[-106.80  139.80   69.66  -52.41]: -52.41, -106.80

[[ 10.63  -5.69 -15.87  -2.94   6.36  16.32]
 [ -8.58  -7.15 -11.15 -13.68 -18.04   4.51]]: 16.32, -8.58

[[-1.97 -0.90 -0.95  0.66]
 [-1.95  0.90  0.25  1.19]]: 0.66, -1.95

[[ 1.00  0.37 -0.46 -0.39  0.63]
 [ 1.37 -0.13  1.84  1.04  1.06]
 [ 2.05  1.04 -1.33 -0.68  2.31]]: 0.63, 2.05

[ -9.7  -5.2 -17.1  15.3 -12.2]: -12.2, -9.7

[  -3.653  139.518  -59.182  -69.441  -29.310 -151.265   41.738]: 41.738, -3.653

[ 1.1 -1.9  1.7 -0.7  1.2 -0.6  2.0]: 2.0, 1.1

[[ -71.61  143.39 -116.46  -43.89  -37.70]
 [-119.04  -59.01   96.07  -80.78  -39.99]
 [ -48.80  -43.21   67.53 -111.14  -67.93]]: -37.70, -48.80

[ 1.462 -0.485 -1.003 -0.805 -1.043  0.583 -1.761]: -1.761, 1.462
---
[[ -2   1  38  26 -38]
 [-14  -6  31  27 -15]
 [-41 -21  10 -18  32]] -> 38, 32

[ 31  20  11  45 -26  10] -> 45, 31

[[-42 -17 -36 -43  31 -33]
 [ 23  21  25  13 -28  20]
 [-24 -24 -21  -3  24 -26]] -> 31, 25

[[  8 -11 -30 -12 -11 -13 -28]
 [ 12   3  11   0  31   9 -23]
 [ -3 -13 -24 -18 -21 -30 -39]] -> 31, 12

[-18  13  33  21  26  50  46] -> 50, 46

[-37  23   9  21  39 -19] -> 39, 23
---
 13  -29   39    3 | -29

246  125   41  217  114   75  118
190   97  118  189   71   92   70
 26  105  214   16  225  177  165
| 16

 39  -41  -15  -48  -41  -32 | -48

17  32  25  81  15 | 15

 259  -504   638    47  -306   923   391 | -504

68   5  98  64  77  55 | 5

2867  3155  6168  7076  5706  2968  7911 | 2867

2565  9186  1762  4657  4099 | 1762

87  53  30  57  43  56  22 | 22

 82  105   68  218   86   74   56 | 56
---
[[ -1 -14  12 -26]
 [  0   8  33 -16]
 [ 10  -9  12  48]] ans = 33

[[ 27  21 -47 -35  11 -17]
 [-15 -22 -44 -28  -6 -39]] ans = -6

[[ 38 -14  20 -11  47  36 -22]
 [ 45  11 -12  11  49 -11 -34]
 [ 13 -27 -33  11 -50  18  34]] ans = -11

[[ -6 -19  16  -4 -25   2]
 [  6  16 -43  17   2   4]] ans = 2

[[  2  16  -3   1 -16   6  -9]
 [  3  -5   6  -7  -3  -8 -37]
 [ 29  -1   1  17   9 -13 -12]] ans = -8

[[-14 -12  13  -6]
 [-14 -36 -43  15]] ans = -43

[[ 11   1 -15 -13]
 [-10  -8 -22  13]
 [ -7  38 -28 -43]] ans = -22

[[  4  10 -29 -39]
 [  6   1 -46 -34]] ans = -46
---
Q:
28 -2 -21 -14
46 1 -8 13
15 -9 -2 19
A: 13

Q:
-25 -27 23 24 28 43
22 23 -14 -14 -17 -34
-1 0 0 3 3 4
A: -34

Q:
3 1 -10 -5
20 7 23 -1
-8 13 -38 -5
A: -1

Q:
-19 -16 -9 0 25
-11 -38 25 0 25
-9 -46 31 -28 -6
A: 25

Q:
4 2 2 -39 25 -30 9
13 -25 -21 -11 7 -23 33
-10 -9 11 -20 -35 -25 19
A: 33

Q:
5 17 -24 38 10 -8 -4
0 -30 -16 -34 -14 -51 14
18 -7 10 10 20 16 -21
A: 14

Q:
-5 40 43 33 0 0
5 2 42 35 0 0
29 49 1 36 39 -7
A: 0

Q:
0 -10 -10 16
36 -19 -14 2
7 20 -19 15
A: 2

Q:
-17 -11 1 42
-3 -12 1 37
29 -16 1 -5
A: 37
---
-51 13 8 42 44 2 -10 gives 44
-1 49 -42 -14 -43 -9 6 gives -43
-6 46 8 -3 34 11 16 gives 34
38 -12 17 -48 -4 18 12 gives -4
-18 41 -25 -4 -21 40 -33 gives -21
-20 -36 -42 39 -15 8 -28 gives -15
---
-16 -24 4 40 --> -24
18 18 -40 -11 --> 18
37 49 23 -20 --> 49
0 -2 43 -14 --> -2
-7 -6 -47 -42 --> -6
-27 -15 -51 -18 --> -15
---
array([[ 0.06, -0.23,  0.01, -0.10,  0.10, -0.23,  0.16],
       [ 0.04,  0.01,  0.18,  0.07, -0.01, -0.10,  0.06],
       [ 0.05, -0.10, -0.14,  0.00, -0.02,  0.04,  0.06]]) -> 0.16

array([[-1.824,  1.337,  1.072, -1.309,  0.648,  0.160,  0.783],
       [-1.481,  1.595,  0.855, -1.695,  0.087,  0.405,  1.283]]) -> 0.783

array([-11.887,   2.212,  14.699,   4.320, -18.537,   7.254]) -> 7.254

array([-0.06,  0.14, -0.09,  0.16]) -> 0.16

array([-1.1,  1.6,  1.3,  1.1,  0.8, -0.6]) -> -0.6

array([ -8.778,  18.603,  16.311,  -2.868,   5.651, -11.126,   2.032]) -> 2.032

array([ 162.30,  182.52, -131.25,   26.62,  -10.85]) -> -10.85

array([-19.2, -12.7, -16.1,  15.7,   2.1,   9.3]) -> 9.3
---
-0.23	1.38	-1.23	-0.38	-0.10	0.23
0.59	0.28	-0.42	2.05	1.41	1.46
0.18	1.20	1.27	1.25	1.74	1.78
-> 1.74

-11.669	14.548	-11.868	15.204	-12.074
-10.767	13.852	-11.094	14.352	-11.292
-11.528	14.367	-11.694	15.094	-11.936
-> 14.548

1.6	-1.1	-0.8	-1.9	-1.5
1.5	-1.1	-0.9	-1.7	-1.4
-> -0.8

-12.6	-21.7	-1.5	-21.1
-9.0	1.9	10.9	12.6
1.2	-8.6	1.2	-2.4
-> 1.9

0.822	1.696	-1.158	-0.916 -> -0.916

1.90	-1.44	0.56	-1.75	-0.07	-0.17 -> -0.07
---
[[ 13  19  26 -17]
 [  3 -50 -33   9]]	-33

[[  9  10  16  23  24  -8 -42]
 [ -4 -13  -5 -11 -19  10  23]]	10

[[ 21 -10 -49  32]
 [-19   2  -8 -16]]	-8

[[ 13 -14  42  29]
 [  9  -2  12 -23]]	12

[[ 13 -42 -24   8]
 [ -2 -40 -24  25]]	-24

[[18 38 46 42]
 [10 24 20 15]]	20

[[-33  16  31 -40]
 [  4  39  27  26]]	27

[[-24  -6  41 -23 -25  31   9]
 [  5 -24  -6  41 -23 -25  31]]	-25

[[-22 -30 -22  38]
 [ 31 -37 -40   2]]	-40
---
[[ 44   3  17  -5 -10 -30]
 [ -7  28  45  11  -6  25]
 [-41  26   4  -9  -9  -6]] result: -7

[[-49  10   4  12]
 [ 21  -3  -4  22]] result: -49

[[  3   4  -9  -4   1   1   0]
 [ -1  -2   5  21   2 -36  -9]
 [ -4  -9  11   5  -3 -12   1]] result: -1

[[  0 -31 -31   3]
 [ 14   0  -6 -20]
 [  5 -26 -46   1]] result: 14

[[-23  11  14   4  -9 -40 -19]
 [-39 -28  17   6  17  -1  26]] result: -23

[[ 10 -11 -37  21 -50  35]
 [ -2   8   3  21  -9 -11]] result: 10

[[-50  30 -25  16   0   7  15]
 [-32  19 -18  10   0   5   9]
 [-22  13 -14   7   0   3   6]] result: -32
---
-11 15 -19 -19 -42
-6 -14 -26 -9 6
-9 25 -24 -36 -32
ans = -26

43 3 20 11 -47 -50 -45
33 3 40 -28 40 -20 -22
ans = -47

8 7 13 -17 8 4
8 44 16 -18 8 5
3 12 3 -18 5 5
ans = -18

-4 -15 -33 26
-1 -21 -23 51
ans = -15

-8 23 27 0 -28 6 -39
-18 5 25 18 -23 -6 -3
ans = -28

-46 32 -15 27 30 -30 8
-32 -14 -40 7 -12 -47 -27
ans = 30

-12 6 1 -15 -40 12 -40
-21 7 9 -25 -19 9 -14
ans = -40

43 20 40 36 33
-21 -27 25 22 16
ans = 40

1 -6 21 9
2 48 15 -16
2 -16 30 11
ans = 48

12 7 -12 -2
-37 -18 17 14
9 -1 -2 -6
ans = -18
---
[28 31 43 30 27 32 34] --> 28, 34

[25 -4 38 23] --> 25, 23

[ 7 37  9 19] --> 7, 19

[[ 13  -3  -7 -13]
 [ -6  -1   1   5]
 [ 10  10  48   3]] --> 13, 3

[  8 -45  -4  37  -4   0 -27] --> 8, -27

[  1 -12  -2  -2  17  37] --> 1, 37
